After every row comes one of two labels: whether the row has a hidden trait. Each part has its own trait and labels.
[-1 -1  8  1 -5  0 -3  1 36  4  0 -2  1 -2  2 13 -2 -6  0 12 -3]
(30)
[  1   1 -28   5  25  -4  -1   8 -48  -1   1  -4  17   2  10 -12  -1  14
  -4  22  16]
(26)
[  0  -5   8  -2  -6  -5   1   0  14   2  -1  -4   1  -2  -3   9  -2  -7
   3   7 -16]
(30)
[ -1  -5  11  -3 -17  -2   1  -2  24   1   0  -3  -5  -2  -5   3   0  -7
   2   6  -8]
(30)
[  0  -4   0  -2 -10  -4   3   0 -21   1   1  -2  -9   0  -4  -6   1  -1
   1   7   4]
(26)
[  1  -5  -7  -1   1  -6   3   2 -29   0   1  -4   2   0  -2  -9   0   3
   1   9  -2]
(26)
[ -1  -4  15  -3 -17  -1   1  -2  27   2   0  -2  -8  -2  -6   8   0  -8
   3   0 -11]
(30)
[  0  -5   0  -2  -1  -7   2   1 -10   1   0  -5   6  -1  -3   1  -2  -2
   2  12 -13]
(30)
[  0  -4   8  -3 -14  -4   3  -1  -1   2   1  -1 -10  -1  -5   4   0  -6
   2   3  -2]
(30)
[ 0 -3  3 -2 -9 -3  2  0  2  2  1 -2 -5 -1 -3  1  0 -3  1 10  3]
(26)
[  1  -7 -11   0  18 -11   2   5 -29  -1   0 -10  25  -1   0  -3  -4   3
   3  17 -27]
(26)
[ -1  -4  17  -5 -29   1   1  -4  36   1   0  -1 -14  -2  -7   2   2  -9
   2  -2  -5]
(30)
[  2  -5 -18   0  20  -9   3   5 -59  -2   1  -7  14   1  -1 -14  -1   9
   1   9  -8]
(26)
[  0  -4 -12   0   2  -5   1   4 -18  -1   1  -5  12   0   1 -15   1   6
  -1  18  -1]
(26)
[  1  -6 -14   0  11  -8   3   4 -46  -2   1  -6  12   1  -1 -10  -1   6
   2   9 -10]
(26)
[  0  -4  -9  -1  -9  -3   2   2 -20   0   2  -2  -2   0  -1 -17   4   6
  -2  13  12]
(26)
[  0  -3  -6   1   1  -4   0   3 -13   1   1  -4   5   0   1  -4   0   2
   0  14   2]
(26)
[ -1  -4  12  -3 -21   0   1  -2  31   2   1  -2  -8  -2  -4   1   2  -6
   0   8  -1]
(30)
[ -1  -3  21  -3 -21   2  -2  -4  56   2  -1  -3  -5  -3  -5  12   0 -12
   2  -5 -16]
(30)
[  1  -3 -12   2  11  -5   0   5 -25   0   1  -6  13   0   3  -7  -1   6
   0  14  -2]
(26)
[  0   8 -17  10  21   6 -10   7  24   5   1  -1  15  -1  17   7   0   7
  -8  25  31]
(26)
[ -1  -2  14  -2 -13  -1   1  -2  18   3   0   0 -14  -1  -3  14  -1 -10
   2  -1   1]
(30)
[ -1  -3  13  -3 -23   0   2  -2  27   2   1   0 -15  -2  -4   4   2  -7
   1   4   4]
(30)

New part:
[ -5  -7 -15  -3 -13  -6 -31  -7  -8  -6  -4  -8 -10   1  -1  -7 -10  -9
 -18 -17  -6 -14  -9  -3  -4  -9  -5  -6   0  -5  -5  -5  -6  -4  -2   2
 -17  -4  -4  -3  -9  -3  -1   1  -1  -3  -2  -2   1   2  -4  -6  -5  -1
  -2 -15  -4  -9  -3]
X
[ -1  -1  14  -3 -15  -7   6 -21  -3 -13  -7  -2  19  -8   5   4   9   3
   2  18  -7   3   5  -3   3  13   9   1   7  14  12  26  25  16   1  10
   5  17  15  18  12  17  14  41  18  -2   7  20  19  19  27   6  12  20
   9  46 -23  34  17]
X
[ -2  -7   0   4 -10  -6 -31 -17 -10  -8  -5  -7   1 -29  -7  -9  -7 -10
  -8 -11  -8 -11 -15  -4  -3 -13  -1  -1  -1  -2  -8  -4  -1  -6   0  -4
 -49  -1  -6   3 -11  -3   1  -8   0  -9  -4  -7   6   0  -7 -16   0  -9
   4  -7 -14 -15   2]
X
[ -5  -7 -14   3 -14  -7 -28 -10  -8 -10  -5  -7   6 -12  -6  -7  -8  -7
 -12 -13  -1 -16  -7  -2  -3  -4  -3  -4  -2   0   0  -2   0   0   1   5
   4   0   0   2  -3   2   1  10   5   1   2   4   4   7  13   3   9  16
   8  15   8  16   6]
X
[ -2  -6  -8   3  14  -5 -27  -3  -9 -10  -6  -2  11  16  -6 -10  -6  -7
  -7 -15  -8 -21   0  -1  -3  -1  -3  -7  -2  -4   2  -2  -8  -1   0   9
 -24  -5  -3  -6 -21  -5  -3  20   3   1  -2  -3  -7   5   7  -7  -3  16
   2 -17   2   4   3]
K
[ -4  -6  -8  -2  -9  -6 -23  -7  -6  -6  -4  -4  -3  -8  -5  -5  -6  -6
 -10  -8  -6 -13  -7  -2  -4  -6  -4  -6  -2  -3  -3  -3  -5  -3  -2  -1
 -14  -3  -4  -2 -11  -4  -2   4   0   0  -1  -1   0   3   2  -6   1   4
   4   1   0   5   3]
K
[  4   2   4   9  20   4  -4  10  -2   4   0   6   6  11  -1  -6   1  -1
  12  -2   2  -4  -2   2   0  -5  -2  -4  -3  -3   0  -6  -3  -3   2   5
 -14  -4  -3  -3 -13  -6  -1   1   0   0  -2  -4  -1   2   3  -3   4  12
   2  -4   7   4   2]
K
[ 0  1  2  0  0  2 10  1  3  4  2  4  7  4  4  4  9  7 19 19  7 15  9  4
  1  8  8  7  3  5  7 10 12  9  6  7 12  6  5  1 12  6  4  4  3  2  2  3
  2  4 -1  1 -1 -5 -1 -2 -6 -8 -2]
X
[ 3  2 -4  5 21  6  0 13  1 10  3 10  8  4  2 -2  7  7 25 10  4 10  7  6
  6 -6  4  3  1 -3  8  6  3  3  4 14  6  1  1  6  2  2  2  3  5  5  4  0
  3  3  8  4  9 13  3  0  9  1  1]
X
[  5   9  14   1  15   5  17   9   3   5   1  10  18  15   6   5  12   7
  25  19   6  10   7   3   5   6   6   4   3   6   7   9   8   1   4   8
   0   4   3   3   1   3   1   7   3   1   0   1  -1   4  -2  -6  -5   0
   0 -10  -7  -6   2]
K
